Read these off the array that follows.
1) Report the entry just right of 41.1.
2) Report the entry just left of the smallest entry.
3) Report the entry just right of the largest entry.
4) Report the entry just right of -3.1.
5) Report the entry just left of -10.7.
array([[ -7.7, -68.2,  10.7,  83.3, -23.8, -12.5,  69.2,  59.2,  18.8,
        -42.9],
       [  2.8, -67.7,  13.9,  85.8, -30.7, -13.4,  58.2,  51.5,  18.6,
        -40.2],
       [-52.8, -38.0, -38.5,  45.0,  12.9,  27.2,  -0.2,  -0.8,  52.3,
        -27.1],
       [  3.6, -60.4,  -3.1,  83.6,  -2.9,  -1.7,  67.0,  40.5,  12.0,
        -55.7],
       [-59.3,  -2.5, -73.3, -11.0,   5.1,  80.0, -37.0,  21.9,  32.6,
          0.4],
       [-60.3,  -2.9, -58.8,  16.5,  34.2,  39.4,   9.4, -25.6,  60.0,
        -38.4],
       [-29.0,  47.3, -29.0, -13.1,  74.3,  -8.7,  76.6, -17.4,  32.1,
        -17.0],
       [ 17.8,  67.8,   9.2, -42.9,  56.3,  -7.7,  63.5, -41.9,   1.1,
        -22.5],
       [-32.0,  13.9, -55.2, -53.3,  41.1,  73.3, -47.1,  64.9, -51.1,
         37.5],
       [-40.1,  39.3, -24.1,  15.8,  67.9, -10.9,  73.4, -12.4,  50.3,
        -10.7],
       [ 26.0,  58.8,  26.9, -52.9,  16.1, -29.6,  20.1, -35.6,  -8.6,
          7.7],
       [-40.0, -10.0, -69.9,  -8.3,  30.4,  74.4, -22.9,  47.6,   1.2,
        -20.5],
       [-53.7,  22.8, -62.2, -31.7,  65.6,  50.0,  -7.2,   7.8,  26.2,
          4.0],
       [-65.8, -42.5, -46.1,  37.4, -16.0,  32.8, -28.1,   2.5,  63.4,
         13.8],
       [-21.5,  40.2, -23.8,   4.9,  75.5, -20.7,  72.5, -22.8,  36.3,
        -17.5],
       [ 39.7,  59.1,  40.0, -51.6,  19.5, -18.6,  26.6, -37.8, -22.2,
         -2.0]])
1) 73.3
2) -2.5
3) -30.7
4) 83.6
5) 50.3

M = [9.7, -14.3, -9.5, -6.0, 5.3]
Find the entry just left of 5.3.
Answer: -6.0
Find the entry just right of the largest entry.
Answer: -14.3
The entry just left of the smallest entry is 9.7

W = [  0.10  13.66   8.56 -18.52  -8.98  14.97   8.09  -4.35  -1.63   1.67]
The entry just right of -4.35: -1.63
The entry just right of 8.09 is -4.35
Read off the maximum.
A: 14.97
